Each row of numbers belongs to one of the elements below and depends on some of the facts about them. Some rows are named. Which element is each other row?

Known rows:
[  0  -8   1   5   0  14  -7  12  -3  12  -2  12  -3 -14  -4  -9   4  -3
  -1   2   1  -6 -15 -21 -10   1  -7]: mamum
[ 15 -14  -3  -6  -3  -6   1  -4 -26   3   3   4  -1  -2  47 -16  -7   6
 -11 -14 -21 -20  13  -7 -12   7  11]: fevum
[  1   9  -3   9   7   3 -11   3  -5 -14   8  -1  -1  -2 -14   2   2 -13
  13  -3   7  -3 -10  -8  -8   9 -10]: gesi
[  7 -13  -7  -8  -9  -7   3  -1   3   6  -3  -1   0  -6  11  -4 -10   6
 -23  -1 -13  -9  -1  -7   2   6   9]: nodo
[  3  -4  -5 -13   1  -6   6  -6   2  -7   5 -17   4  12   2  17 -15   6
  -1   5   0  -8  23  14   8  10  -1]: nakamil
[  2  -8   7 -18  -5 -22   4  -5  -5 -15   4   4  12  17  -7  17  -9   9
  -4 -12   5  -6  15  11  14   9   4]: floklal
[  2  -4  -4 -15   3  -8   4  -5   4 -12   7 -12   6  15   1  16 -13   7
  -3   2  -1  -6  19  13   8   8   1]: kadre
[ -9  18  18  27 -11   5  13  -4   4  23 -24   6 -15  -4   7 -24  31  -7
  10   7   2  24  -9  -1   0 -33   9]: mobra
[ -5   4   3   0  11  13  -6   6  -5  -8   9  -2   1   5 -14  12  -1  -3
  24   4  13  -5   7   4  -2   6 -17]: veniklo
[  2  -4  -4 -16   3  -9   4  -5   4 -13   6 -10   7  14   1  15 -13   8
  -4   0   0  -6  19  14   8   9   0]: buso
[  9   1 -12  -5  -3 -18   0  -7   1 -18   4 -13   3   6   2   8 -11  -4
 -12  -4  -6  -7   4   1   3  14   7]: bridi
[ -5 -11  -4  -9  -7  12  -9  17  13  10  -1  12 -15 -27  -2  -6   2  -8
  13  -9   4 -16 -24 -10  -5  -4   1]: drustan
[  9   1 -12  -5  -2 -18   0  -8   2 -16   4 -14   5   4   1   7 -11  -4
 -12  -4  -5  -5   4   3   3  14   8]: duskek
[ -6 -10  -6 -10  -7  11  -8  17  16  13  -1  12 -15 -31  -1  -4   2 -10
  17 -11   7 -14 -26  -6  -3  -7   5]: biplok
[  1  25   4  18 -14 -27  21 -23  10  -3 -19 -19  -8  17  11  -6  16 -10
  -4   3  -2  25  11  20  12 -21  25]: plasku
[ 12 -19 -10  -2  -7  -4   6   7   5  12 -11   2  13   9  -1  -1  -3   3
 -40  12  -4  -5   7 -27  -3   8  11]: plizis
[ -1  -6   2   6  -1  14  -7   9  -5  11  -1  10  -5 -16  -3  -9   3  -2
   3   1  -1  -7 -15 -17  -9   0  -7]: brufu

There are 4 kinds of fact about the elements: π, Ψ, ε, τ.
babre π:plevom Ψ:brugegrak τ:a
baskal Ψ:paski τ:a
batrazek π:sada Ψ:fidribru τ:b
begrun π:muklol Ψ:grudro τ:a
betrom Ψ:fleplik ε:flaber τ:a
bevol Ψ:febrofek ε:fibim τ:a
biplok Ψ:lufaflin ε:muskos τ:a
brabrar π:flizunon Ψ:geflen ε:klistek τ:a
bralo τ:a
bramu Ψ:febrofek ε:vekes τ:b
bredrer π:migrer Ψ:kulun τ:b
bredrus τ:b
brerida Ψ:gosom ε:nakles τ:b
bridi Ψ:fidribru τ:b
brople Ψ:zolibor ε:zevubam τ:b
bropok Ψ:bredrus τ:a
brovil π:tabin Ψ:vune τ:a
brufu Ψ:gaper ε:stestes τ:a
brugegrak τ:b
bruklomo Ψ:seno ε:nafo τ:a
bugremor Ψ:fligagu τ:a
bunon Ψ:nibrim ε:flizunon τ:b
buso π:kloki Ψ:gefa τ:b
buzu Ψ:fidribru τ:a
debir π:feplurir Ψ:kulun ε:bevol τ:b
diru π:fleplik Ψ:bralo ε:megri τ:b
dodak π:renul Ψ:vune ε:pogekle τ:b
dotrun π:stebur Ψ:grudro τ:b
dragom τ:a
drebun π:zeplak Ψ:geflen ε:rugul τ:a
driretol π:teste Ψ:furuk τ:a
dromim τ:b
drumi π:fezem Ψ:flodol τ:b
drustan Ψ:fidribru ε:fletrok τ:a
dufal Ψ:fidribru ε:gruflek τ:b
duplel Ψ:bralo ε:stagrol τ:a
duskek Ψ:gefa τ:b
duve π:stokluzel Ψ:flodol τ:b
febrofek π:statris ε:plogram τ:b
fefon π:nofum Ψ:kulun ε:fevum τ:b
feklem π:nodo Ψ:febrofek τ:b
feplurir π:fiplitrok Ψ:dromim τ:a
fevum Ψ:bralo ε:mogidrur τ:b
fezem π:narel Ψ:flodol τ:b
fibim π:debir Ψ:brugegrak ε:migrer τ:a
fidribru ε:gaper τ:a
fiplitrok π:statrok Ψ:flepla ε:vibre τ:b
fitiguk π:toflin Ψ:mobra ε:dodak τ:a
flaber π:ganok Ψ:fidribru τ:a
flaklok Ψ:furuk τ:a
flatrem π:muskos Ψ:flizunon τ:a
flegan Ψ:fligagu ε:gesi τ:b
flekas Ψ:febrofek ε:magran τ:a
flepla π:rugul τ:b
fleplik π:grepom ε:bridi τ:a
fletrok Ψ:gaper ε:plasas τ:a
fligagu τ:a
flizunon π:kloklos ε:diru τ:b
flodol τ:a
floflar Ψ:pufo ε:dufal τ:a
floklal π:gikim Ψ:gosom τ:b
furuk ε:minal τ:a
fusigrin Ψ:nibrim ε:klaplibak τ:b
fustok π:flegan Ψ:flizunon ε:troklem τ:b
ganok Ψ:bredrus τ:a
gaper τ:b
gavik Ψ:vuklon τ:a
gefa τ:a
geflen ε:stokluzel τ:a
gesi Ψ:febrofek τ:a
gikim π:trutu Ψ:seno ε:kloklon τ:b
gosom ε:klaki τ:a
gradafa π:zipe Ψ:dragom τ:a
grepom π:rorok Ψ:furuk τ:a
grestol π:nakles τ:a
gridi Ψ:flodol ε:stoflu τ:b
gridobril π:dodak Ψ:geflen τ:a
grosum Ψ:mobra τ:a
grudro π:drebun τ:b
gruflek Ψ:vune ε:duplel τ:b
kadre π:dotrun Ψ:seno τ:b
ketestem Ψ:sozi ε:kolur τ:a
kidril Ψ:gefa τ:a
klafur Ψ:geflen τ:b
klaki Ψ:grudro ε:brerida τ:b
klaplibak π:batrazek Ψ:geflen ε:kubridrel τ:b
klidreklo π:febrofek Ψ:grudro τ:a
klistek Ψ:kulun τ:a
kloki π:grudro Ψ:gefa τ:b
kloklon π:zoklim Ψ:bredrus ε:zipe τ:a
kloklos π:begrun Ψ:dromim τ:a
klomadru Ψ:seno τ:b
kluna Ψ:bredrus ε:febrofek τ:b
kolur π:kadre Ψ:flizunon ε:voflokem τ:b
kubridrel Ψ:geflen ε:logobos τ:b
kulun τ:b
ladreto Ψ:flodol ε:fefon τ:b
lavu π:gradafa Ψ:vuklon ε:floflar τ:a
leflu Ψ:flodol τ:b
liser Ψ:fleplik ε:fleplik τ:b
logobos π:driretol Ψ:fidribru ε:skurusur τ:b
loti Ψ:fligagu τ:b
lufaflin π:brabrar τ:b
madruk Ψ:dragom ε:trutu τ:b
magran Ψ:dromim ε:zeplak τ:a
mamum Ψ:brugegrak ε:tabin τ:a
maris Ψ:febrofek τ:a
mefe Ψ:flizunon τ:a
megri Ψ:grudro ε:fidribru τ:b
meskek π:buso Ψ:flodol τ:a
migrer π:flaber Ψ:bredrus ε:gridi τ:a
minal Ψ:bredrus ε:debir τ:b
mobra ε:plaplak τ:a
mogidrur Ψ:febrofek ε:furuk τ:a
morir Ψ:satok τ:b
muklol Ψ:seno τ:b
muskos π:fidribru Ψ:flizunon ε:drustan τ:a
nafo Ψ:satok τ:a
nakamil π:bredrer Ψ:lufaflin τ:b
nakles Ψ:dragom τ:a
narel Ψ:brugegrak τ:b
naro Ψ:dragom τ:a
natrul Ψ:gosom ε:flekas τ:a
navos π:vada Ψ:flodol τ:a
nedam π:zutrun Ψ:grudro ε:bramu τ:a
nepin π:skora Ψ:grudro τ:b
nibrim τ:a
niskastan Ψ:furuk τ:b
nodo Ψ:nibrim ε:renul τ:b
nofum π:fibim Ψ:gefa ε:flegan τ:b
pafil Ψ:grudro ε:mamum τ:b
paski ε:nofum τ:a
pege π:nakamil Ψ:bralo τ:a
piflom Ψ:flizunon ε:fustok τ:b
plafir Ψ:vune τ:a
plaplak Ψ:plasku ε:satok τ:a
plasas Ψ:furuk ε:bruklomo τ:a
plasku τ:b
platridan π:veniklo Ψ:kulun ε:brabrar τ:a
plegratrum Ψ:fidribru τ:a
plevom Ψ:flodol τ:a
plimal Ψ:kulun τ:a
plizis Ψ:flizunon ε:fiplitrok τ:b
plogram Ψ:grudro ε:toflin τ:b
plozan π:lavu Ψ:fleplik τ:a
plufle Ψ:bralo τ:a
pogekle Ψ:kulun ε:paski τ:b
pufo τ:a
renul π:plizis Ψ:geflen τ:b
rofebak Ψ:bredrus ε:liser τ:a
rorok π:vibre Ψ:bredrus τ:a
rosam Ψ:flodol τ:a
rugul π:navos Ψ:furuk ε:rofebak τ:b
ruskur τ:a
rusteflo Ψ:bralo τ:a
sada Ψ:grudro ε:fezem τ:b
sapogu Ψ:gosom τ:a
satok ε:tinu τ:a
selos Ψ:brugegrak ε:betrom τ:a
seno τ:a
sipar π:nepin Ψ:fligagu τ:b
skadros Ψ:vune ε:ladreto τ:a
skora π:fligagu Ψ:gosom τ:a
skorar π:pege τ:a
skurusur Ψ:dragom ε:stoskeruk τ:b
sozi ε:fitiguk τ:b
stagrol Ψ:bralo τ:a
statris π:rosam Ψ:bredrus τ:b
statrok π:minal Ψ:fligagu τ:b
stebur Ψ:kulun τ:a
stestes π:fitiguk Ψ:kulun ε:rusteflo τ:a
stoflu Ψ:flodol ε:bunon τ:a
stokluzel π:geflen Ψ:furuk τ:a
stoskeruk Ψ:gosom ε:gikim τ:a
sturostuk Ψ:grudro τ:b
sumon Ψ:vekes τ:b
tabin π:floklal Ψ:bralo ε:leflu τ:b
teste π:drumi Ψ:ruskur τ:b
tilobra Ψ:grudro ε:vune τ:b
tinu Ψ:kulun ε:brople τ:b
toflin π:zibo Ψ:vune ε:pafil τ:b
totros Ψ:flizunon τ:b
tragrek Ψ:bredrus τ:b
troklem π:feklem Ψ:zolibor ε:skadros τ:b
trubre π:votre Ψ:furuk τ:b
trutu Ψ:kulun τ:a
truvol Ψ:brugegrak ε:kluna τ:a
tuskur Ψ:bralo τ:b
vada π:vedol Ψ:plasku τ:a
vali Ψ:gosom τ:b
vedol Ψ:bredrus τ:b
vefi Ψ:plasku ε:tilobra τ:a
vekes ε:plizis τ:a
veniklo π:flepla Ψ:gefa τ:a
veplute Ψ:dromim τ:b
vibre π:klidreklo Ψ:nibrim ε:lavu τ:b
voflokem Ψ:kulun τ:b
votre π:kolur Ψ:geflen ε:plegratrum τ:b
vuklon τ:a
vune τ:a
zeplak Ψ:fidribru ε:selos τ:a
zevubam Ψ:furuk τ:b
zibo π:brovil Ψ:vune τ:b
zipe π:brufu Ψ:nibrim ε:biplok τ:b
zoklim Ψ:flepla τ:a
zolibor ε:platridan τ:a
zutrun π:plozan Ψ:geflen τ:a

Which element is each row?
No name comes twice in this set of rows, the named rows included.
[  2  -9   9 -18  -6 -24   4  -6  -8 -16   3   8  13  17  -9  18  -8   9
  -4 -16   6  -7  15  10  16   9   5] : zibo
[ -8 -19  15 -20  -7   2   3  -8  11   4   3  -2  -1  -3  -9  -5 -22  30
 -29  11 -22   1  -3   6  14   0 -13] : diru
[  0  26   5  18 -14 -27  21 -24  11  -3 -19 -19  -9  15   8  -6  15  -7
  -6   4  -4  27   9  20  14 -20  22] : gaper
[ 17 -18   1  -9  -6  -7   3   3 -19  -5  -2   2  -8   5  44 -20  -6   3
 -11 -11 -19 -30  14 -15 -13   7  11] : ladreto
[ -7 -15  17  -7   0  15  -3  14  -8  13  -1  26   3  -3  -9  -1   5  10
   8  -4   9  -6  -4  -9   0  -4 -11] : fitiguk
[ -4  -9  -3  -6  -5  12  -8  15  10  13  -1  12 -12 -26  -1  -6   3  -7
  12  -7   4 -12 -23 -10  -5  -5   0] : fletrok
[ -1  -9  10  -6 -15  -6   1 -17   5   3   2  -6  -5 -18  -9 -10 -24  27
 -36   8 -30   4 -18   0  13   7  -9] : bunon
[ -3  19  26  31  -8   6  10 -11 -24  16 -16   9 -20  -2  36 -38  29  -1
  20  -3 -10  15   0   2 -10 -29   5] : furuk
[  7  -8   1   7   5  15  -8  10 -26   9   3  17  -4 -10  26 -17   8  -5
  13 -11  -4 -15  -3 -18 -20   2  -3] : skadros
[  0 -14   1 -23   5 -12  -1  -3  10 -28   5 -12   0  27   0   0 -11  -1
  -6   1  -4 -11  14   9   4   5  -4] : statris

Now the same elements, written a new way:
Some rows with their names:
[  4  -4  -3   1  -3   3   6   0   6   1  12 -11   7  -1   4   3   0  -6
  -1  13  -8  -3  -9  -6  -6  -5]: natrul
[-4 -5 10  1 -4  0  0 -1  3  4  0 -2  1 -1 -1  5  3 -5 -1  3 -8 -2 -9 -3
 -5 -4]: gavik
[ -6  -5   2  13  -1  -1  -5   7   9  -1  22  -9  31   0  12  46  -5 -10
  16   2  -8  -3 -10   5  -5   5]: vefi
[ -2  -5  -2   1   2   0   2   0   6   0  11 -10   8  -1   5  14  -1  -7
   1   8  -8  -3  -9  -5  -6  -4]: truvol
[-4 -5  7  1 -4  5 -3 -1  4  7  8 -6  8 -1  0  1  1  1  0 10 -7  0 -9 -5
 -6 -4]: betrom
[-4 -5 12  6 -1  8  2  0  5 10 10 12 -6 -1  2  2  8 -6 -6 17 -4 -5  9  8
 -5  5]: rorok
[-4 -5  2  1  6  9 -2  0 -5  1  1  2  6 -1 -1  1  8 -6 -6  9 -7 -3 -6 -5
 -6  1]: fitiguk
[-4 -5  6  4 -1  7  5  0 -5  0 -2 10  6 -1 -5  4  8 -5 -6 10 -7 -3 -9  0
 -6  3]: vada
[-4 -5  6  1  1  5  4 -1  0  0 -2  9  0 -1 -4  6  5 -6 -6 14 -3 -4 -3 -5
 -6  8]: meskek
[-4 -5 10  2 -4  0  0 -1  3  4  0 -2  1 -1 -1  6  2 -5 -1  3 -7 -2 -9 -3
 -5 -4]: kidril
[-5 -1 19  1 -1 -3  2 13  2 -1 20 -6 -6  0 -7  0 -3 -6 -2  0 -9  9 -9 -7
  6  3]: gefa
[  4  19   1  11  -3  -7  -6   9  -8  -1  19   8  -6   5  -6  -1  -7  -2
  -7  -1 -10  22  -6  -1  18  -4]: kulun
[ 3  2 -5  9 -3 -6 -3  1 -5  6 -2 10 -7 -1  5  0  0 -4 -6  2 -3 -6 13 21
  4  4]: vibre
[ 0 -4 -6  8  1 -7 -3  0 -5 -1 -3 12 -3  0 -5  3 -4 -5 -6  1  2 -4 -8 14
  0 10]: zipe
[20 -5 -7  5 15 -6 -3  1 -3  0  6  7  9  4 -5  0 -6 13 -6 11  9 -4 -9  2
 -6  0]: rugul
[ -1   2  -7   3  -3  -6  -3  11  -2   0  -2 -11  17  -1   9   5   6  -5
   2   0  -8  -5 -11  14  13  -4]: sada
[  6   7  -7   5  -5  -7  -1   0  -5  -1  -2 -11   0  -1  10   0  -5  -6
  -2   2  -9  -4   4  -5  -6  -3]: nodo

Which element is each row?
No name comes twice in this set of rows, the named rows included.
[-1 -5 13  1 24 13  2 18  1  1 42  6 -7  6 -8 -2 -2  3 -6  2 -8 -2 -7 -6
  6  6] : fleplik
[ -6  -3  -6  17  -4  -6  -7  19   1  -1  11 -10  43   0  16  33   2  -6
  18   0  -8  -5 -11  20  22  22] : tilobra
[ -1  -3  10   1  24  -4  15  11   8  -1  25 -10  -7   0  -7  -1  -5  -5
  -6   0  -9   3  -9  -6  -1  -5] : geflen
[ -8  -4  28  16  -4  -1  -7  22   6  -1  38   2  13  11  -6  28  -5  -7
  17   0  -8  16 -10  -5  16  36] : vune
[-4 -5 11  5 -4 12 -3 -1 -5  7  3 14 14  0 -6  0  7 12 -4 18  2  1 -6 -5
 -5 15] : flaber
[15 -5 -6  1 28 12 10  0  3  2 17  0  5  0 -5  0  0 -5 -6 19 -7 -4 -9 -4
 -6 -4] : drebun
[ 12   2  -7   2   3  -7  -1   0   2  -1   0 -10   0  -1   9   2  -6  -6
  -5   2  -8  -4  -8   2  -6  -5] : piflom
[-5  6  7  6 -4 -7 -5 14 -3  0 13  2 -6 12 -7 -1 -6 19 -3  0 -4  6 -5 -6
 20 24] : gaper
[-4 -5 10  6 -2 10  1  0 -2  9  9 11 -5 -1  1  2 10 -6 -6 14 -7 -4  4  9
 -4  2] : grepom
[  3  -6   4   1  10   3   2  -1  19   9  14  -2   0   3  -4   0  -5   5
  -3  14   4  -3 -10  -6  -6  -4] : rofebak
[12 -4 -7  1  7 -7 -4  0  7  5  9 -5  3  8  0 -1 -6 17 -6  1  5 -4 -9  0
 -2 -4] : liser

Now the same elements, written a new way:
Named rows:
[  1   5   5  -3  -1   2   0   6  -6 -10  -6   3  11]: kloklos
[-14  -3   1  -7  21   7  -3  15  -8  -6   1  -8  -5]: mobra
[-1  4  3 -1 -2  1 -3  4 -4 -5 -3  1 10]: bugremor
[-11  -3  14   2  -2   8  -5  -9  -6  -1 -14  -5  23]: plogram
[  3  -2   7  -1   4  -2   2  -1  -2  -2 -13   5   6]: trubre
[-11  -2   8  -2  16  -8   1  -6  -5  -8   1   5   8]: piflom
[ 3  0  6 -3  6  5  3 -2  0  1 -4  4 11]: zipe
[ 4  1  3 -1 -1 -3 -5  3 -8  0 -6 -2 12]: kloklon
[12  9 -5 -3  1 -8  3  7  2 -4  6 12  0]: plimal
[-2  6  8  0  6  6  4 -2 -1  1 -2 11 11]: kloki
[ -7  -5   1 -10  25   9  -4  15 -10  -1   3 -14   0]: zolibor
[ 2  2  1 -1 -3  2 -6  3 -3  1 -1 -4 12]: muskos
[-10   1  -2  -4   1  15  -3  15   7  -3  -3  -6  -9]: fidribru
[ 2 -1  7  0  9 -1  1 -3 -5  5 -7  3 10]: logobos
[12  4 -2 -4  6 -7  8  0  7  0  3 15 -2]: bredrer
[ 1  3  3 -3  1  1 -3  3 -6 -2 -1 -2 13]: stoskeruk
[-10  -3  13   2  -3   8  -5 -10  -5  -1 -15  -4  23]: pafil

Which element is each row?
No name comes twice in this set of rows, the named rows included.
[ -2   2   2  -4  -4   1  -3   3   0 -10  -1  -2   9] : zoklim
[ -6  -2   4  -6  12  15   6  13   5  -4 -13   2 -10] : flizunon
[-16  -6   4  -6  25   6   2   9  -1  -4  -3  -3 -10] : sozi
[-2  0  5  2  4  0  0 -2  0  5 -8  5  5] : sipar
[13  7 -3  0 -4 -3  9  2 14  1 -2 20 -7] : voflokem
[  3   0  -4  -7  19   4   9  14  10   1   2   8 -19] : kulun
[  9   5   1  -1 -12  10  -3   6   1   4  -7   0  11] : nafo
[ -9  -5   4  -3   6  -6   0  -6   4 -10  -1   1   4] : nodo
[-5 -3  7 -4 18 -5  1 -5 -7 -4  2  1 12] : fusigrin
[ 9  4 -3 -1  5 -8  6 -1 10  3  6 15 -4] : debir
[-10   6   5  -2   4  -3  -1   2  -5 -16   3   5  10] : brufu
[-22  -2  12   0  12  22  -2   5  -4   1 -13  -4   7] : grudro
[-6  0  4 -1  1  1  1 -5  6 -4 -1  5  6] : plizis
[ 12  -4   3 -11  19   2  -6   1 -17   7   9 -17  29] : vefi

